[-46, -19, -84,  60, -24, -43] : j_70
[-63, -94,  32, -65,  -5,  54] : j_357
[ 18,  51,  53,  63,   6, -51] : j_635
[-19, -24, -85,  60, -46, -43] : j_218
[-64,   3, -28,  37,  53,  35] : j_516
[-25, -43, -19, -85, -46,  60] : j_206
order: [-51,   6,  18,  51,  53,  63]  j_635
order: [-43, -24,  60, -84, -19, -46]  j_70
order: [-19, -46, -24, -43, -85,  60]  j_218
order: [-84,  60, -24, -43, -46, -19]  j_70
order: [ 60, -46, -85, -19, -43, -25]  j_206
order: [-94, -65, -63,  -5,  32,  54]  j_357
order: [-43, -46,  60, -85, -24, -19]  j_218

[  8,  11, -30,  94, -13,  -2, -21,   7,   3, -49,  38,  18,   1, -29,   3,
 -58]  j_77
[ -3, -30, -58,  18, -21,   1,   8,  11, -13, -49,   3,   3,  94,   7, -29,
  38]  j_598
[-49,   7,  38, -13,   8,  18,   1, -29, -58,  -3, -30,   4, -21,  94,  11,
   3]  j_357
order: [-58, -49, -30, -29, -21, -13,  -2,   1,   3,   3,   7,   8,  11,  18,  38,
  94]  j_77
order: [-29,  38,  -3, -30, -58,  18, -21,   1,   8,  11, -13, -49,   3,   3,  94,
   7]  j_598
order: [ 38,  -3, -30, -58,  18, -21,   1,   8,  11, -13, -49,   3,   3,  94,   7,
 -29]  j_598
order: [ 38, -29,   7,  94,   3,   3, -49, -13,  11,   8,   1, -21,  18, -58, -30,
  -3]  j_598

[  2,  10, -22,  -3,  -7,  12,  -7,  22,  68,  -4,  33,  -4, -18,   9, -11,
   2, -18,  31,  18,  10] : j_357
[  0,  -2,  -1,  14,  35,   0,  20,  12, -26,  -9,  -9,  15,   6,  30,  30,
   4, -19,  18,  15, -15] : j_218
[  2,  10, -22,  -3,  -7,  12,  -7,  22,  68,  -4,  33,  -4, -18,   9, -11,
   2, -18,  -6,  -3,  20] : j_77
[-22,  20,   9,  -6,  -8,  -7,  -4,  10, -11, -18,  12,   2,  68,  -4,  -3,
 -18,  33,  -3,   2,  22] : j_99
[  2,   3, -11,  11,  12,  -5,  10,  -2,  -3,   4, -36,   0,  -3,  36, -19,
   4, -18,  28, -25,  17] : j_302
[  0, -17,  -4, -28,   0,  -7,   0,   1,  14,  31,  -7,   6,  -6,  -2,   1,
   4,   0,  10,   9,  27] : j_206
[-19,   0,   0,  21,   5, -36,   3,   0,  13,  -2,  15,   9,  26,   0,  -1,
  14, -12,  24,   2,  10] : j_607
[-14,  10,   0,   2,  -1, -26,  24,  -1,  -8,  14, -25,  -6,   0,  -3, -13,
  14,  -8,  17,  21,  37] : j_635
[-11,  45,  -6,   0, -26,  36, -28,  18,  40,   0, -34,   0,  33,   0,  27,
 -22, -28, -34, -17,  22] : j_70
order: [-18,   9,  -3,  20,  -7,  12,  -6,  -4,  -4,   2,  33, -22, -11, -18,  22,
  -7,  -3,   2,  68,  10]  j_77
order: [-26, -19, -15,  -9,  -9,  -2,  -1,   0,   0,   4,   6,  12,  14,  15,  15,
  18,  20,  30,  30,  35]  j_218
order: [ 14,  -8,  17,  21,  37, -14,  10,   0,   2,  -1, -26,  24,  -1,  -8,  14,
 -25,  -6,   0,  -3, -13]  j_635
order: [-22, -18, -18, -11,  -7,  -7,  -6,  -4,  -4,  -3,  -3,   2,   2,   9,  10,
  12,  20,  22,  33,  68]  j_77
order: [ 37,  21,  17,  -8,  14, -13,  -3,   0,  -6, -25,  14,  -8,  -1,  24, -26,
  -1,   2,   0,  10, -14]  j_635
order: [-19,  18,  15, -15,   0,  -2,  -1,  14,  35,   0,  20,  12, -26,  -9,  -9,
  15,   6,  30,  30,   4]  j_218

[ 33,  -5, -18,  55,  17,  -6,  -1,   6,  62,  56, -19,  -6,  -5,  39] : j_357
[ -8,   3,  -8, -18,  24,   7,   8,  -7,  -6,   3, -13, -18, -25,  38] : j_218
[-30,   1, -16, -29, -13, -20, -23, -11,  33, -54,  19,   3,  41, -47] : j_635
[ -3,  35,  20,  -6,   1,  42, -27,  28, -47,  23,  -8,  -1,   9,  21] : j_607
[ 28,  23, -27,  21,  42,  20,  -6,  -3,  35,  -8,   1, -48,   9,  -1] : j_99
order: [ 24,   7, -13, -18,   8,  -8, -25,   3,   3,  -8, -18,  -7,  38,  -6]  j_218
order: [-47, -27,  -8,  -6,  -3,  -1,   1,   9,  20,  21,  23,  28,  35,  42]  j_607
order: [ 39,  -5,  -6, -19,  56,  62,   6,  -1,  -6,  17,  55, -18,  -5,  33]  j_357
order: [-25, -18, -18, -13,  -8,  -8,  -7,  -6,   3,   3,   7,   8,  24,  38]  j_218

[-40, -18,  -9, -24, -52,  29,  18, -91, -80] -> j_99
[-15, -66,  66, -84, -17, -14, -39, -69,  -1] -> j_635
[ 25,  55, -23,  42,   5,   5,  39,  12,  26] -> j_607
[  3,  35,  45,  40,  37,   5,  21,  34, -17] -> j_823
[ -8,  14,  -7, -39,  28,  -1,  59,  33,  40] -> j_598
[ 37,  34,  21,  44,   3,  35,  40, -17,   5] -> j_70
[-24, -18,  18, -91,  -9, -40,  28, -80, -52] -> j_218
order: [-17,   3,   5,  21,  34,  35,  37,  40,  45]  j_823
order: [-52, -80,  28, -40,  -9, -91,  18, -18, -24]  j_218
order: [-39,  -8,  -7,  -1,  14,  28,  33,  40,  59]  j_598
order: [-17,   3,   5,  21,  34,  35,  37,  40,  44]  j_70
order: [ 40,  33,  59,  -1,  28, -39,  -7,  14,  -8]  j_598

[ 24,  67,   1, -52, -19]  j_206
[  2,  13, -27,   2,  22]  j_70
[ 25,  67, -52,   1, -19]  j_77
[ 24, -52,   1, -20,  67]  j_302
order: [-19, -52,   1,  67,  24]  j_206
order: [ 67, -20,   1, -52,  24]  j_302
order: [-19,  24, -52,  67,   1]  j_206

[-73, -30, -67,  -3,  49,   0,  17, -34, -58, -39] : j_516
[-11,  -4,   1, -20,  90,  79,   5,  29,   1, -50] : j_823
[  1, -20,  29, -50,  91, -11,  79,  -4,   5,   1] : j_635
order: [-39, -58, -34,  17,   0,  49,  -3, -67, -30, -73]  j_516
order: [ 91,   5,  79,  -4, -50,  29, -20,   1, -11,   1]  j_635
order: [-50, -20, -11,  -4,   1,   1,   5,  29,  79,  90]  j_823
order: [-30, -67,  -3,  49,   0,  17, -34, -58, -39, -73]  j_516
order: [-50, -20, -11,  -4,   1,   1,   5,  29,  79,  91]  j_635
order: [  1,   5,  -4,  79, -11,  91, -50,  29, -20,   1]  j_635
order: [-20,   5,   1,   1,  29, -11, -50,  -4,  90,  79]  j_823

[-64,   0, -22,   4,  31] : j_70
[-74,  74,  -5,  19, -32] : j_598
[ -5, -73, -32,  74,  19] : j_357
[ 35, -38,  47,  51, -34] : j_635
[-74, -80, -72, -72,  18] : j_77
[-29,  72, -31,   8,  55] : j_218
[-31, -29,  72,   7,  55] : j_516
[-16, -91, -91,  43,  51] : j_302
order: [-32,  19,  -5,  74, -74]  j_598
order: [ 55, -31,   7,  72, -29]  j_516

[ -3,  -7, -31,   8,  42] -> j_357
[ 5, -6, -9,  6, -8] -> j_516
[ -8,   8,  -3, -31,  43] -> j_607
[ 31,  13,  34,   2, -11] -> j_77
[  8, -31,  42,  -8,  -3] -> j_598
[  8,  -8, -31,  -2,  43] -> j_635
order: [ -3, -31,  43,  -8,   8]  j_607
order: [ 43,  -2,  -8,   8, -31]  j_635
order: [-31,  -8,  -3,   8,  43]  j_607
order: [-31,  -8,  -3,   8,  42]  j_598

